[[-21.5  10.6 -34.8  -8.9  63.4  -2.1 -10.8]
 [-25.2   0.4 -38.4  -6.6  64.9  -4.3  -0.3]
 [-28.3  -4.0 -33.1  -1.4  65.6 -10.0   2.8]] >> -4.3

[-65.5 -12.9  -3.3  27.7 -89.6] >> -12.9

[[ 35.9  -9.9  10.6  74.6  16.9]
 [ 46.5 -15.8  12.8  82.4  15.5]
 [ 24.9  -2.3 -20.3  51.8  17.3]] >> 16.9

[-32.7 -26.2 -64.6 -20.7  -1.8] >> -26.2

[[ -1.9  54.4  -0.3  -3.9 -15.0   0.4  -0.5]
 [  4.8   1.2   0.7  -1.1  44.5   1.3  -3.9]
 [  1.3  75.4   1.5  -1.3 -10.1   0.2   0.5]] >> 0.4

[[ 11.2  27.3  -4.8 -19.1  38.6]
 [-71.1 -23.3  21.5 -27.8 -11.0]
 [-12.0 -38.6  59.4  18.1 -16.3]] >> -11.0
---
[-15.10  12.64   7.17  -9.94  -7.20  -3.40 -10.92] -> 7.17

[[  -8.01  189.41 -107.83   88.99  134.22 -208.13]
 [-221.85   -2.44   28.75   74.64  175.62    9.67]] -> 28.75

[-102.2 -122.5   67.5  159.0 -165.9    9.4] -> 67.5

[  13.043  132.923 -145.371  -67.587 -127.214  -23.727 -119.550] -> -145.371

[ -16.995   83.826 -122.467 -179.424 -118.616  168.530] -> -122.467

[-1.655  2.033  1.717 -0.304  0.487 -0.439  0.930] -> 1.717

[-0.3  1.4 -0.2 -1.6  0.0] -> -0.2

[ 0.16 -1.45  1.18  0.51 -1.55 -0.28] -> 1.18

[ -83.181  135.051 -114.344  128.897] -> -114.344
---
[[5.105, -14.536, 13.996, -3.416], [-1.433, -4.058, -3.741, -2.068]] value -3.741
[-0.04, -0.01, -0.11, 0.17] value -0.01
[0.015, 0.012, 0.165, -0.054, -0.100, 0.192] value 0.012
[[0.01, -0.04, 0.06, 0.17], [0.12, -0.07, -0.12, 0.04], [-0.03, 0.19, -0.01, 0.07]] value -0.04
[[1.073, -1.056, -1.404, 2.015, 1.065, -1.918], [-0.721, -1.846, 1.115, -1.254, -1.591, -0.116], [1.311, -2.270, -0.387, 1.764, 0.593, -2.052]] value -1.918
[-14.8, 12.2, 1.9, 2.7] value 2.7
[0.67, 1.31, -1.21, 1.61] value 1.31
[0.12, -0.10, 0.07, 0.15] value 0.12
---
Q:
[[-33.9 -41.3  -8.5 -49.2 -65.0 -87.3  -4.3]
 [ 10.6 -27.3  -0.3 -37.6 -30.7  29.0  48.4]]
A: -37.6

Q: [-75.2   8.4 -27.1  -9.8  20.1]
A: 8.4

Q: [-89.0 -48.0  21.2   1.0 -34.3   5.8]
A: 21.2

Q: [-44.4  -6.9 -80.6 -19.9]
A: -44.4

Q:
[[ 22.7  70.3 -29.2  57.7  31.3  30.6 -20.8]
 [ 24.0  -8.4  64.1 -44.1  -0.5 -64.4  57.7]]
A: -44.1

Q: [-13.7  78.0   4.3  56.1]
A: -13.7
---
[[198.859, 96.973, -109.797, 89.317], [112.450, 110.061, -157.450, 1.018]] out 96.973
[-0.06, -0.05, 0.15, -0.07, -0.13, -0.08] out -0.05
[[11.446, -223.682, -115.421, -184.651, 3.283, -175.150, 7.113], [136.263, -16.134, -112.856, 46.894, -72.783, -68.668, 136.279], [-51.141, -127.577, 136.537, 46.646, -63.076, -247.465, -157.305]] out -223.682
[15.3, -158.9, 176.6, -74.1, -23.4, -11.1] out -158.9
[[-1.525, -2.777, -11.162, 6.081, 1.610, 5.364], [2.003, 11.624, 5.047, 17.665, 9.170, -22.075], [-17.048, 23.963, 0.344, -9.087, 7.589, 8.884]] out -2.777
[93.1, -130.7, -49.0, 160.0, 164.1] out -130.7
---
[17.804, -11.290, -0.025, -5.887] => 17.804, -5.887
[1.006, 0.500, -0.052, 1.811, -1.103] => 1.006, -1.103
[12.20, -2.65, -12.39, 4.19, 9.99] => 12.20, 9.99
[1.9, -0.3, 1.3, -1.2, -1.1, -1.4] => 1.9, -1.4
[-38.3, 141.6, 54.6, -164.6, -74.8, -203.7, -14.5] => -38.3, -14.5
[-26.87, -15.16, 9.76, -154.76, 147.03, 28.76, -179.24] => -26.87, -179.24
[[1.18, -0.92, 1.80, -1.21, 1.48, 1.80, -0.06], [1.05, -1.35, 1.26, 0.07, 0.40, -0.01, -0.93], [2.22, -1.03, 2.01, 0.59, 1.75, 0.63, 0.40]] => 1.18, 0.40
---
array([[  -2,  -64,  -57, -153],
       [  -8,  359, -253,   39],
       [-354, -543,  249,  706]]) out -153

array([[ -8,  16, -14,   0,  30,   7],
       [-15,  19,  19, -36,  22, -17],
       [  0, -14,   8, -29, -27,  22]]) out 7

array([[ 718,  789, -699, -535,  -26],
       [-601,  152,   57, -426, -153],
       [-971, -363,  111, -361, -574]]) out -26

array([[5, 8, 4, 3],
       [8, 4, 1, 2],
       [6, 6, 0, 3]]) out 3

array([[3570, 6590, 3014, 3137, 3535, 5108, 2957],
       [2934, 4023, 3020, 7362, 4094, 3137, 8025],
       [3457, 6546, 3022, 3137, 3515, 5995, 4525]]) out 2957

array([[3, 0, 5, 5, 4, 5, 5],
       [3, 5, 5, 6, 3, 7, 2],
       [2, 7, 4, 3, 3, 3, 6]]) out 5
---
-18.5	-27.3	-38.7	-12.4	68.3	-37.1 gives -18.5

-20.2	1.2	-18.7	-63.8	40.4 gives -18.7

78.1	65.5	-50.9	-54.3	-35.3	8.1 gives 8.1

-59.7	-4.8	63.6	4.3	83.2	26.4
58.2	16.5	-60.7	8.1	-35.3	-46.8
65.0	-14.6	38.8	16.3	26.2	-30.0
gives 63.6

-8.7	7.0	52.7	90.4	-39.7 gives 7.0

39.3	58.0	18.6	-20.1	-40.6	2.8
29.1	-6.5	-24.8	77.8	26.9	86.7
gives 58.0

30.8	36.0	-21.2	10.2	-67.4	56.4	32.3 gives 32.3

-38.5	74.9	-34.0	-21.1 gives -34.0

89.9	-25.8	-21.2	0.0 gives -21.2
---
Q: [[0.010, 0.166, 0.128, -0.040], [-0.202, -0.041, 0.151, -0.198]]
A: -0.041
Q: [-0.033, -0.015, -0.150, 0.099, -0.118]
A: -0.015
Q: [[0.484, -0.448, 0.035, 0.077, -1.285, -0.164], [0.731, -0.435, 0.107, 0.253, -1.153, -0.343], [1.495, 0.507, 0.240, -0.390, 0.210, 0.687]]
A: 0.507
Q: [1.156, -1.572, -1.228, -1.920, -1.437, -1.071, -0.651]
A: -1.572
Q: [-0.136, 0.137, 0.001, -0.101]
A: 0.137
Q: [-14.5, -13.4, 11.7, 3.8]
A: -13.4
---
[-23.1  39.0  59.6  49.1  74.0 -50.1] value -50.1
[ 66.2 -84.1 -56.5 -65.4 -36.6] value -36.6
[-21.1  -3.5 -63.6 -27.9   4.7  36.8 -49.1] value -49.1
[ 62.1  10.7   4.7 -74.8] value -74.8
[-28.4 -86.1 -29.6  21.9] value 21.9
[ 65.0  21.3  46.3 -23.9  31.3 -25.5   5.2] value 5.2
[-64.2  24.1  24.4  22.3  20.4  -1.6  74.1] value 74.1
[ 71.9  82.8 -71.3  81.1  29.2  35.9] value 35.9
---
[228 115 143 201  36 242] 201
[243  66  62 173  71 103] 173
[ 57 193 159  72  21  52] 72
[-37 -36 -45  31  -8 -21] 31
[ 41 -34   9  15 -48 -24] 15
[4 2 3 3 7 5] 3
---
-3.4,17.7,-53.9,13.4
-33.5,3.2,-44.0,-54.5
-71.8,56.8,-20.6,-75.8
| 17.7

-64.4,-62.5,-60.8,-60.1,7.7,-0.8,-51.8 | -62.5

14.4,-54.0,21.0,-77.0 | -54.0

0.5,-32.6,8.0,1.4,-28.8
-47.3,47.1,-63.3,-3.5,32.0
| -32.6

3.7,80.7,15.2,-46.1,-15.5
-36.2,21.5,-1.3,2.3,-50.6
| 80.7

-62.9,27.7,33.8,13.6
-10.7,66.2,-13.7,-21.2
| 27.7

76.8,-83.7,57.3,-40.1
45.3,76.5,-78.3,50.5
| -83.7

-17.9,80.9,-58.3,26.9 | 80.9

2.5,-86.7,-47.9,-31.5 | -86.7
---
[[357 461 689 267 736 215]
 [914 769 605 652 472 304]] --> 736

[[  6  -5 -27  27]
 [  2   6  10   9]] --> 2

[128  10 165 251 110] --> 110

[[ 60  33 125 108]
 [119 162 203  20]] --> 119

[[ 224 -656  317  178  -91 -305   62]
 [ 882  492  697  867  795  754  831]
 [ 795 -200  681  765  540  333  637]] --> -91

[  21  638 -656   95 -675] --> -675

[[53 86 63 53 67]
 [38 23 41 35 34]
 [80 49 57 86 65]] --> 67

[511 833 199 750 317 255 648] --> 317

[[-938   19 -354  454]
 [ 249  476  618  706]] --> 249

[[5835 6062 5582 3830 4540]
 [7867 2129 4218 5864 7449]] --> 4540
---
[[1, 3, 3, 5, 4, 1], [3, 5, 7, 0, 3, 7], [5, 4, 5, 1, 4, 6]] -> 5
[10, 21, 56, 78] -> 56
[[260, 534, 395, 41, 957], [920, 404, 348, 418, 837], [506, 689, 665, 517, 520]] -> 665
[-882, 634, -982, -19, 904, 780] -> -982
[7563, 9704, 1045, 4932, 3997, 2691, 5430] -> 1045
[[88, 9, 35, 36, 31], [81, 26, 6, 39, 29]] -> 6
[[20, 2, 157, 128, 18, 27], [44, 249, 65, 45, 71, 46], [68, 32, 50, 21, 71, 78]] -> 50
[230, 816, 778, 610, 331, 587] -> 778
[2149, 2325, 9823, 2911] -> 9823
[203, 30, 231, 127] -> 231
